Each row has two labels, one from each of two sets.
[ -8  16 -11   7 -10  13  -6  13 -11  -5  -4  -5   5  -3 -17  16  -4 -11
  -9  12   3 -10   5  -9  -4   3 -11 -17  -9   0   5   6   1  38 -35   2
   0   3  -1  10  13  -4  -7  13 -14  -3 -11 -18 -24  -3   2  10   1  -2
  10  -4  -3   9   4  14] : R, (26)
[  4   8 -15  -8  -7   6   6   3 -10   0  -1   4   5   5  10   9  -5 -10
 -10   2   3  -5  -5 -16  -1   7 -21 -21  -9  -9   7   7  10  27 -28  -3
   8   0  -2  -2   3  -9 -12  12   1  -5  -3  -3 -19  -4   7  -4  -1   3
   6   6   5   9  -3 -14] : L, (29)
[ -6  16  -4   3  -4  -1   3  -1   2  -3 -13   9  -8   4 -10   5   6  -3
   2 -31 -18 -11  13   6   1  -7  14 -45  -6   4  -6   0   0 -26 -13   1
  -8   0   7  14  -6  -2   9  13   0   0  -3  -6 -16  -4  -1  -1  -7 -11
  -7  -4  -9  -1  -1   1] : R, (35)
[ -7  27   1   4  -7  -1  -3  15  -2  -8 -22   9  -3   0 -14  -3  -5  -1
   2 -20 -18   3  12  -6  -6  -2  16 -59  -2   4  -4  -5   2   5 -20   1
  -4   1  15   8  -6  -1   4  19  -5  -4   0 -15 -14  -7  14  -3  -6  -8
  -5  -4 -12  -3   3  30] : R, (33)
[-16   6  -3   4  -7   4   1   4 -16  -5   4   5  23   4  -2   5   2  -4
  -3   2  11  -9   3  -3   3  -3   0 -25  -2   5  -2  18   4  -6 -32 -12
  -2  -1   3   1   9   2   1  12 -13  -6  -1 -10 -21   1   0   1  -4   7
   8   5   4  10   3  -5] : R, (26)
[ -9  29  -2  -2 -10   5  -4  10  -2  -6 -10   9   0   4  -5  -3   1  -1
  -6 -40   5  -2   2   0   8 -12  23 -71  -6  -4  -6  -2   2  -6 -36   0
   3  -2  17   7   0  -1  -5  11   6   5   4 -11 -23  -8  23  -6  -3  -7
  10  -6  -2   1   5  16] : R, (33)
[-18  24  -9  -1 -16   5  -5   8 -20  -8 -17   3  10   3  -1   9   4 -13
  -7  -5   8 -21   2   1   0   4  -6 -29  -1  -4   4   3   7  14 -33  -6
   5   2   2  -3   5  -6  -9  13   0  -8  -2  -6 -21  -6  -8  -2   4   1
  10   5   4   5   0   8] : L, (26)
[ -6  28  -6 -15 -16  -1  -4  -4   7   0  -9  12  -1   0 -12   4   1  -6
   1 -41  -6  53   4   9  -3  -5  12 -63  -4   2  -8  -4  -1 -18 -14   3
   3   0  15  14   4 -14  -2  14  -3   0  -1  -5  -9   3  -7  -8  -4  -1
  -5   4   2  -4  11   3] : L, (33)
[-20  50   3  -6 -17  11  -5  14   1  -1 -26   8  -9  14 -13 -13  -5  -2
  -6 -34 -14   5  -7 -13  -2  -5  36 -80 -11  -4 -17 -14  10  -3 -23   9
  -2   0  25   8  -4   5 -11   1   4   4   4 -23 -23  -8  15  -4   0 -11
   0   3  -6  -6   4  34] : R, (35)
[ -4  18  -1  11  -3   3  -8   5  -4  -1   4 -13   9   3  -6  13 -13  -7
 -10   5   1   2  -7 -30   1   8  -4  -3 -11  -9  13   2  19  60 -31   1
   8   2   2  -4   6  -6  -9 -80  12   5   3 -11 -34   1  12   0  -4  -5
   1  -3 -11  -1   9  18] : R, (29)
[ -2  20  -9 -10  -8   3  -2  11  -5  -6 -26   9  -6   4 -11   5  -4  -5
  -2 -30  -5  -1   9  -4   5   0   4 -58  -2  -3  -4  -8   2   0  -8  -1
  -9   4  17   7  -7  -5  -7  18   7   2  -5  -2  -4 -13   4  -3  -4  -1
  -3   2 -10  -5   5   3] : L, (35)
[ -4   3 -10  11  -1   6   0  14 -10  -7 -11  -4  11  -1  -8  19 -13  -1
 -11  10   3  -3  -3 -29  11   9  -6  -7  -3  -7   9  -8  10  56 -15  -7
   7   1  12   1   1   4  -8   1  15   5  -6  -8 -22  -6  14  -3  -5   4
   9  -1 -17   0   0  32] : R, (29)
[-13  37  -5  -9 -13   6  -4  17   5  -3 -28   5   2   5  -9  -2  -5   2
  -4 -37 -13   8   6   6   8   1  29 -69  -5   2  -5 -16   6   6 -12   7
  -5   5  25   0  -8   1  17   7  15  21   1  -5 -13  -3   7 -16  -5  -4
 -10   0 -11 -12   1  29] : R, (35)
[-16   6 -11   3  -2   6   0   6 -14  -7  -4 -18   2   5 -18  14  -4  -5
  -3  16   4  -3   5 -11   0   0  -6  -9   2  -6   8   4   0  41 -28 -10
   4   5   6   2   8   4  -1   2 -12  -3  -3 -18 -31  -1   1  -2 -12  -9
   6   7  -7   1   3  30] : R, (26)
[  6  -2  -5  -1   3  -4   1   6   4  -2 -15   0   1  -6  -3  16   0   3
   3 -42 -21   7  23 -11  12 -13  15 -32   4   4   4 -12   0  -9   0   0
 -12   4  20   5 -16   2  17  23  10 -16  -9   2  -2 -16  17  -3  -5  -4
 -17 -17 -15   1  -3  13] : R, (35)
[ -7  29 -10  -6  -3   7  -8  22  -6 -10 -32  10   7  21 -18   0  -9   6
  -8 -31 -12  15   5  -4  14  -2  13 -58  -6   3   0 -11   7  24   0  -6
  -7   3  29   2 -13   2  -6   1  21   5  -1  -4 -15 -11   8 -10 -16  -9
  -6  10 -21  -5   3  45] : R, (35)
[-25  21  -5 -13 -14   9  -8  13  -2 -13 -30   7   5   8 -26 -11  -8 -10
 -11 -26  -2  -1   2  10   2  -3   6 -54  -1   3 -27  -6   0   0  -1  -1
  -2   9  26 -10  -1  -3 -18   1   6   9  -5  -6 -13  -6  -4  -7  -3  -7
   2  13  -8  -4  -3  20] : L, (35)
[  0  16 -18 -17 -17   4  -1  22  -3  -7  -3  29   4  -2   2   3   9   3
  -1 -41   5   2   7  15   5 -13  17 -57   0   2   1   2   6 -27 -20   0
  -3   0  13  -3  -2   1  -4   1  16   3   2  14   2  -9  -6  -8 -15   7
 -13   3   2  -2   0   7] : L, (35)
[  5  19 -11 -22 -21  -1  -7  12   3  -6 -37  13   6   4 -21  -2  -1  -4
   3 -31 -12   6  11   1   1   4   7 -68  -1  13   9 -21   5   0   6   6
 -13   2  17   9  -5 -12 -13  16  12  -3  -5   1  -5 -11  -2 -10  -1  -4
  -7   2 -13 -15   0  19] : L, (35)
